Below are the code and all the weights of a small trained network. Each question names an input and a class and asks about switching units off, where a switched-off unit gives its printed mean instead of its output.

import numpy as np


def w(rows, s, z=0):
    codes = np.array(rows[::2]) - 128.0
    scale = np.full(codes.shape[1], s)
    scale[-1] = z or s
    return codes * scale


def norm(h):
    return h / np.sqrt((h * h).mean(-1, keepdims=True) + 1e-5)


def f(y):
    return y / 2 * (1 + np.tanh(0.7978845608 * (y + 0.044715 * y**3)))


def log_softmax(a):
    a = a - a.max(-1, keepdims=True)
    return a - np.log(np.exp(a).sum(-1, keepdims=True))


def net(x, mask):
    res = np.array(x, float).reshape(1, 3) / 4 @ E
    u = 0
    for l in range(2):
        y = f(norm(res) @ A[l][:, :-1].T + A[l][:, -1])
        res = res + np.where(mask[u : u + 4], y, B[l][:, -1]) @ B[l][:, :-1]
        u += 4
    return log_softmax(norm(res)[-1] @ U[:, :-1].T + U[:, -1])


A, B = {}, {}
E = w([
[145,143,187,127,178,99,145,70,54,117,2],'x0',
[98,46,125,169,149,118,33,116,108,113,131],'x1',
[147,32,110,103,49,120,207,49,115,94,190],'x2',
],0.0077)
A[0] = w([
[205,74,97,108,113,31,168,69,26,61,11,26],'L0N1',
[206,151,123,50,84,125,212,140,135,153,104,4],'L0N2',
[115,34,143,140,136,110,64,86,160,48,98,10],'L0N3',
[207,45,172,71,40,107,198,1,38,80,180,4],'L0N4',
],0.0072,0.0047)
B[0] = w([
[138,126,32,69,200,121,185,46,148,72,163,218],'L0N1',
[211,34,170,143,131,118,255,248,159,133,131,161],'L0N2',
[249,80,220,62,150,242,156,252,151,83,92,153],'L0N3',
[92,232,189,194,37,152,48,142,93,218,103,248],'L0N4',
],0.0095,0.011)
A[1] = w([
[203,104,158,101,142,207,213,169,123,171,112,57],'L1N1',
[128,2,78,143,129,195,101,145,154,76,95,46],'L1N2',
[190,67,251,190,108,179,84,147,105,65,86,18],'L1N3',
[120,110,25,94,59,159,133,67,170,126,218,251],'L1N4',
],0.0087,0.0033)
B[1] = w([
[144,3,205,141,137,88,95,214,151,51,151,228],'L1N1',
[159,79,186,106,154,63,238,217,185,87,162,166],'L1N2',
[147,133,197,84,87,42,185,202,146,146,144,199],'L1N3',
[121,116,2,118,228,171,75,93,92,91,102,255],'L1N4',
],0.0096,0.0058)
U = w([
[172,38,245,139,89,57,206,255,184,51,152,16],'0',
[19,225,216,211,38,142,46,89,47,207,63,147],'1',
[79,85,56,75,196,127,175,33,85,38,113,253],'2',
],0.0097,0.0045)

Each question gives the input, the list of numbers given to net, and the class t.
The units are the neurons (one row each of A and B). Each row of codes is followed by its name. A weight is (code - 128) times the scale printed after its matrix; where a second scale follows, it is the last column's (A, B and U).
mask holds one flag per neuron, layer by layer. A switched-off neuron (its flag False) gives its mean, the last column of its row in B, instead of its output. The means were averaged over made-up inputs and are rounded, as every weight is.
A unit's drop is (log p(t) with every unit on - log p(t) with that unit switched off) / (log p(t) with every unit on - log p(t) with every unit switched off).
The circuit of an input: a set's keep is (log p(t) with only the set's units on - log p(t) with every unit switched off) / (log p(t) with every unit on - log p(t) with every unit switched off). Starting from all 8 units, units are removed one at a time, each time the one whose removal leaves the highest keep (on an exact tie, the one counted first), for as long as the keep stays at least 0.8.
units of the circuit, in order: the units of the circuit, biggest drop first
unit that matters most: the unit with the biggest drop
top k neurons: the k neurons with the biggest drops, biggest first
top k neurons in layer l: the k neurons of layer l with the biggest drops, biggest first
drop of u: that unit's drop, to one decimal
input [-3,0,2], class 2: top neuron in layer 1 -> (L1N4)
input [3,1,2], class 2: top 2 neurons -> (L0N1; L1N4)
input [8,8,-6], class 0: top 2 neurons in layer 0 -> (L0N4; L0N3)
input [-7,-6,3], class 2: top 3 neurons -> (L1N4; L0N3; L0N4)
input [-6,0,-3], class 2: top 2 neurons -> (L0N4; L1N4)
input [-3,-3,-4], class 1: top 3 neurons in layer 0 -> (L0N2; L0N1; L0N3)
input [7,2,-6], class 2: top 2 neurons -> (L0N4; L1N3)
input [2,4,6], class 1: top 2 neurons -> (L0N4; L0N2)
input [1,3,-3], class 0: top 2 neurons -> (L0N4; L0N1)
input [-6,-5,-6], class 1: top 3 neurons -> (L0N1; L0N2; L0N3)
input [5,-8,-8], class 0: top 3 neurons -> (L0N4; L1N1; L1N4)
input [7,6,7], class 1: top 3 neurons -> (L0N4; L0N2; L0N3)
input [-7,-6,4], class 2: top 2 neurons -> (L1N4; L0N3)
input [7,8,4], class 0: unit that matters most -> L0N3
input [8,8,5], class 0: top 2 neurons -> (L0N3; L1N3)
input [8,-5,-7], class 2: top 2 neurons -> (L0N4; L1N3)
input [-8,3,2], class 2: top 2 neurons -> (L1N4; L0N4)
input [3,7,-6], class 0: top 2 neurons -> (L0N4; L1N3)
input [1,-6,-6], class 0: top 2 neurons in layer 1 -> (L1N1; L1N4)
input [4,0,7], class 1: units of the circuit, in order -> (L0N4)
input [7,3,7], class 1: drop of L0N4 -> 2.3
input [3,3,8], class 1: drop of L0N4 -> 1.7
input [4,7,0], class 0: drop of L0N3 -> 3.4
input [4,-8,-5], class 0: drop of L0N4 -> 0.5
